Each row has a name. After each piece below comes the name of the row it's from, unless a question asks for something else. Each question is about the rows just above it.

[-2.66  4.04 -1.89 -2.55 -8.08  2.78  5.44  1.34 -0.17  4.60] = q_267
[-1.04 -2.07  2.78 -1.41  7.50  0.66  0.48 -1.92 -0.63 -1.68] = q_61
[ 0.91 -0.81  2.93 -3.68  1.11 -0.34  7.53  2.14  2.79  7.73] = q_708
The one value in q_61 and q_267: -> [2.78]
asked: [ 0.91 -0.81  2.93 -3.68  1.11 -0.34  7.53  2.14  2.79  7.73] -> q_708

[ 3.30 -3.52  3.30  2.16 -6.38  2.25 -6.97 -0.42  1.71 -1.21 -0.28 -0.86
 -0.70  0.72 -0.42 -4.24  0.75  1.32  3.91  6.86  2.15 -1.67 -0.34 -0.19
  5.31  1.99 -2.08 -4.15  1.28 -5.66 -1.17  0.86  4.54 -0.68  1.83  2.49
  0.34  0.65 -6.18 -0.01  1.69 -1.43 -1.39  0.64 -1.48  0.32]  q_90
[ 2.97 -3.48  3.18  2.12 -6.21  2.09 -6.85 -0.23  1.50 -1.29 -0.09 -0.72
 -0.70  0.55 -0.31 -4.02  0.72  1.19  3.90  6.71  1.85 -1.53 -0.51 -0.10
  5.31  1.39 -2.07 -4.15  1.20 -5.38 -1.17  1.06  4.54 -0.59  1.68  2.33
  0.25  0.80 -5.90 -0.08  1.83 -1.48 -0.63 -0.45 -1.35  0.71]  q_271
[ 3.30 -3.52  3.30  2.16 -6.38  2.25 -6.97 -0.42  1.71 -1.21  0.65 -0.86
 -0.76  0.72 -0.42 -4.24  0.75  1.32  3.91  6.71  2.15 -1.67 -0.34 -0.19
  5.19  1.99 -2.08 -4.30  1.28 -5.66 -0.99  0.86  4.60 -0.68  1.83  2.49
  0.34  0.65 -6.18 -0.01  1.69 -1.43 -1.39 -0.36 -1.48  0.32]  q_381
[ 0.87 -1.74  0.24  1.22 -3.39 -0.57 -2.10  1.40  0.68 -2.41 -0.84  0.71
 -0.21 -0.41 -0.13 -2.61  2.39 -0.70  0.72  2.67 -1.78  0.57 -2.04  1.03
  2.89 -1.22 -1.54 -0.07  0.69  0.48 -0.10  1.25  2.21  0.77  0.77  1.59
 -1.38  1.78 -1.92 -1.30  0.37 -0.03 -0.69 -0.90 -0.82  0.68]  q_395
[ 2.97 -3.48  3.18  2.12 -6.21  2.09 -6.85 -0.23  1.50 -1.29 -0.09 -0.72
 -0.70  0.55 -0.31 -4.02  0.72  1.19  3.90  6.71  1.85 -1.53 -0.19 -0.10
  5.31  1.39 -2.07 -4.15  1.20 -5.38 -1.17  1.06  4.54 -0.59  1.68  2.33
  0.25  0.80 -5.90 -0.08  1.83 -1.48 -1.41  6.72 -1.35  0.71]  q_154
asked: [ 2.97 -3.48  3.18  2.12 -6.21  2.09 -6.85 -0.23  1.50 -1.29 -0.09 -0.72
 -0.70  0.55 -0.31 -4.02  0.72  1.19  3.90  6.71  1.85 -1.53 -0.51 -0.10
  5.31  1.39 -2.07 -4.15  1.20 -5.38 -1.17  1.06  4.54 -0.59  1.68  2.33
  0.25  0.80 -5.90 -0.08  1.83 -1.48 -0.63 -0.45 -1.35  0.71] -> q_271
The one value in q_381 and q_395: -> [0.72]
[ 3.30 -3.52  3.30  2.16 -6.38  2.25 -6.97 -0.42  1.71 -1.21 -0.28 -0.86
 -0.70  0.72 -0.42 -4.24  0.75  1.32  3.91  6.86  2.15 -1.67 -0.34 -0.19
  5.31  1.99 -2.08 -4.15  1.28 -5.66 -1.17  0.86  4.54 -0.68  1.83  2.49
  0.34  0.65 -6.18 -0.01  1.69 -1.43 -1.39  0.64 -1.48  0.32] is in which row? -> q_90
asked: [ 2.97 -3.48  3.18  2.12 -6.21  2.09 -6.85 -0.23  1.50 -1.29 -0.09 -0.72
 -0.70  0.55 -0.31 -4.02  0.72  1.19  3.90  6.71  1.85 -1.53 -0.19 -0.10
  5.31  1.39 -2.07 -4.15  1.20 -5.38 -1.17  1.06  4.54 -0.59  1.68  2.33
  0.25  0.80 -5.90 -0.08  1.83 -1.48 -1.41  6.72 -1.35  0.71] -> q_154

[ 0.44 -0.56 -1.22  3.19 -1.06  0.07 -1.34 -0.21  1.76 -0.29  3.90 -1.72
 -1.21] = q_627
[ 0.02  0.96  1.32 -2.25  1.54  0.42  1.53 -5.99 -1.90  0.43 -4.28  1.65
  1.36] = q_953
[-2.67 -0.22  0.66 -4.93  0.24 -1.02  1.21 -2.26 -0.12  1.47  0.67 -0.22
  1.36] = q_680
[ 0.25 -1.41  0.24 -6.46  0.24 -2.46  0.36 -0.47  1.82  2.79  0.66  1.20
  1.76] = q_725
[-0.86 -0.18  0.96 -3.95  0.81 -1.89 -0.21 -2.64 -0.50 -0.16 -1.55  1.11
  0.58] = q_935
[-2.67 -0.22  0.66 -4.93  0.24 -1.02  1.21 -2.26 -0.12  1.47  0.67 -0.22
  1.36] is in which row? -> q_680
Which row holds [ 0.02  0.96  1.32 -2.25  1.54  0.42  1.53 -5.99 -1.90  0.43 -4.28  1.65
  1.36]? -> q_953
The one value in q_935 and q_627: -> [-0.21]
Which value is in both q_725 and q_627? -> [1.76]
The one value in q_627 and q_935: -> [-0.21]

[ 0.05 -3.35  7.84 -6.81] = q_484
[ 5.75 -6.59  4.20 -5.41] = q_884
[ 0.05 -0.03  0.32  0.02] = q_179
[ 6.21 -5.59  6.92 -6.26] = q_351
[ 5.46  0.06  4.90 -5.75] = q_795
[ 4.13 -4.48  3.17 -3.86] = q_22
[ 3.28 -3.35  2.59 -2.67] = q_429
[ 5.73 -5.58  7.06 -6.40] = q_307
[ 4.25 -4.11  5.21 -4.79] = q_776
[ 6.19 -5.44  6.52 -6.40] = q_758
[ 5.18 -4.94  6.53 -5.84] = q_972
Shared by q_179 and q_484: -> [0.05]
asked: [ 5.18 -4.94  6.53 -5.84] -> q_972

